Below is a small trained network, with its code and all its weights. Each question gives an input and a class and asks what happens when units are switched off, that is, made to give their printed mean instead of their output.

import numpy as np


def w(rows, s, z=0):
    codes = np.array(rows[::2]) - 128.0
    scale = np.full(codes.shape[1], s)
    scale[-1] = z or s
    return codes * scale


def norm(h):
    return h / np.sqrt((h * h).mean(-1, keepdims=True) + 1e-5)


def f(y):
    return np.maximum(y, 0)


def log_softmax(a):
    a = a - a.max(-1, keepdims=True)
    return a - np.log(np.exp(a).sum(-1, keepdims=True))


def net(x, mask):
    res = np.array(x, float).reshape(1, 4) / 4 @ E
    u = 0
    for l in range(4):
        y = f(norm(res) @ A[l][:, :-1].T + A[l][:, -1])
        res = res + np.where(mask[u : u + 7], y, B[l][:, -1]) @ B[l][:, :-1]
        u += 7
    return log_softmax(norm(res)[-1] @ U[:, :-1].T + U[:, -1])


A, B = {}, {}
E = w([
[138,124,130,120,125],'x0',
[127,197,5,63,168],'x1',
[139,134,39,175,32],'x2',
[29,195,188,26,50],'x3',
],0.0015)
A[0] = w([
[173,91,110,171,146,231],'0.n0',
[136,134,110,124,78,73],'0.n1',
[174,117,188,95,80,207],'0.n2',
[156,149,62,111,170,166],'0.n3',
[177,136,118,208,94,92],'0.n4',
[122,253,181,154,37,166],'0.n5',
[131,84,57,147,124,6],'0.n6',
],0.0028,0.0012)
B[0] = w([
[96,236,86,163,140,241],'0.n0',
[54,45,161,128,152,152],'0.n1',
[85,146,124,201,153,222],'0.n2',
[68,34,117,119,157,217],'0.n3',
[78,173,189,180,55,192],'0.n4',
[52,4,70,119,138,254],'0.n5',
[98,226,77,208,95,159],'0.n6',
],0.0027,0.0017)
A[1] = w([
[130,62,250,128,169,138],'1.n0',
[129,118,132,134,28,250],'1.n1',
[135,102,191,243,145,94],'1.n2',
[113,97,191,115,85,146],'1.n3',
[254,104,117,124,159,114],'1.n4',
[91,150,135,163,172,143],'1.n5',
[196,118,153,176,87,90],'1.n6',
],0.0034,0.0013)
B[1] = w([
[124,96,101,45,131,252],'1.n0',
[25,157,89,157,252,242],'1.n1',
[160,165,154,80,138,248],'1.n2',
[122,113,86,130,74,211],'1.n3',
[54,134,115,143,142,162],'1.n4',
[190,95,122,57,110,194],'1.n5',
[130,188,226,175,180,164],'1.n6',
],0.0034,0.002)
A[2] = w([
[140,216,171,69,166,50],'2.n0',
[181,134,183,90,202,105],'2.n1',
[117,75,107,45,105,147],'2.n2',
[207,108,126,93,114,50],'2.n3',
[86,40,177,137,93,115],'2.n4',
[32,216,66,108,105,162],'2.n5',
[252,149,197,103,157,5],'2.n6',
],0.0037,0.0012)
B[2] = w([
[221,138,158,218,69,162],'2.n0',
[120,115,29,112,46,182],'2.n1',
[73,159,160,138,185,200],'2.n2',
[189,85,148,158,98,133],'2.n3',
[183,50,54,127,86,179],'2.n4',
[254,114,156,160,122,254],'2.n5',
[178,92,2,143,87,156],'2.n6',
],0.0036,0.0033)
A[3] = w([
[150,177,188,146,133,208],'3.n0',
[141,124,108,71,159,249],'3.n1',
[252,135,96,113,166,101],'3.n2',
[126,201,43,115,168,93],'3.n3',
[107,186,41,150,159,216],'3.n4',
[60,103,153,193,95,126],'3.n5',
[170,214,170,71,152,57],'3.n6',
],0.0045,0.0014)
B[3] = w([
[169,220,144,172,186,158],'3.n0',
[72,188,165,197,208,223],'3.n1',
[106,147,78,152,4,244],'3.n2',
[146,68,176,76,109,222],'3.n3',
[80,93,218,46,147,255],'3.n4',
[242,202,95,103,124,186],'3.n5',
[178,144,115,222,161,162],'3.n6',
],0.0036,0.0031)
U = w([
[191,57,25,141,6,94],'0',
[15,65,198,31,191,243],'1',
[186,254,205,221,185,2],'2',
],0.0081,0.00068)

Each question gives the input, the list of numbers given to net, and the class t.
The units are the neurons (one row each of A and B). Each row of codes is followed by its name. A weight is (code - 128) times the scale printed after its matrix; where a second scale follows, it is the last column's (A, B and U).
mask holds one flag per neuron, layer by layer. A switched-off neuron (its flag False) gives its mean, the last column of its row in B, instead of its output. The means were averaged over made-up inputs and are rounded, as every weight is.
A unit's drop is (log p(t) with every unit on - log p(t) with that unit switched off) / (log p(t) with every unit on - log p(t) with every unit switched off).
The circuit of an input: a set's keep is (log p(t) with only the set's units on - log p(t) with every unit switched off) / (log p(t) with every unit on - log p(t) with every unit switched off). Starting from the 12 units with the biggest drops (on a tie, the unit counted first), units are removed one at a time, each time the one whose removal leaves the highest keep (on an exact tie, the one counted first), for as long as the keep stays at least 0.8.
units of the circuit, in order: the units of the circuit, biggest drop first
most important unit: the unit with the biggest drop
top k neurons: the k neurons with the biggest drops, biggest first
top k neurons in layer l: the k neurons of layer l with the biggest drops, biggest first
drop of u: that unit's drop, to one decimal
input [-4,2,6,3], class 1: most important unit -> 1.n1
input [-5,0,2,7], class 0: units of the circuit, in order -> [2.n5; 3.n4]
input [-2,1,-5,6], class 2: units of the circuit, in order -> [2.n0; 3.n6]
input [8,0,-5,-8], class 0: top 4 neurons -> [1.n1; 3.n2; 2.n2; 2.n6]
input [2,7,-1,-8], class 1: units of the circuit, in order -> [3.n4; 2.n5; 3.n3]
input [-5,-5,1,8], class 0: units of the circuit, in order -> [3.n4; 2.n4]
input [-1,8,-1,-5], class 1: units of the circuit, in order -> [3.n4; 3.n3]
input [-1,2,-7,-5], class 1: top 2 neurons -> [2.n5; 1.n4]
input [-2,-3,-3,0], class 0: top 2 neurons in layer 1 -> [1.n2; 1.n1]
input [-2,8,0,-1], class 1: top 2 neurons -> [0.n3; 3.n4]
input [8,2,-1,1], class 2: top 4 neurons -> [0.n5; 1.n0; 2.n2; 1.n5]
input [7,1,-1,4], class 2: top 3 neurons -> [2.n5; 3.n4; 0.n3]
input [-6,-6,5,0], class 2: top 4 neurons in layer 1 -> [1.n1; 1.n6; 1.n2; 1.n0]
input [-2,4,-3,-2], class 1: top neuron -> [0.n3]
input [-8,4,-1,2], class 2: top 4 neurons in layer 2 -> [2.n5; 2.n2; 2.n4; 2.n1]
input [-2,2,-5,-8], class 1: top 2 neurons -> [2.n5; 1.n4]
input [5,-4,2,0], class 2: top 4 neurons -> [1.n1; 0.n3; 1.n6; 1.n2]
input [-8,2,5,2], class 1: top 2 neurons -> [1.n1; 3.n4]
input [8,0,7,-7], class 2: top 2 neurons in layer 0 -> [0.n4; 0.n5]
input [-1,8,-8,5], class 2: most important unit -> 2.n0
input [1,3,-8,4], class 2: drop of 2.n0 -> 0.2
input [8,3,-1,3], class 2: drop of 2.n5 -> 0.4
input [7,8,7,3], class 1: drop of 3.n4 -> 0.6
input [1,7,6,7], class 1: drop of 0.n4 -> 0.0
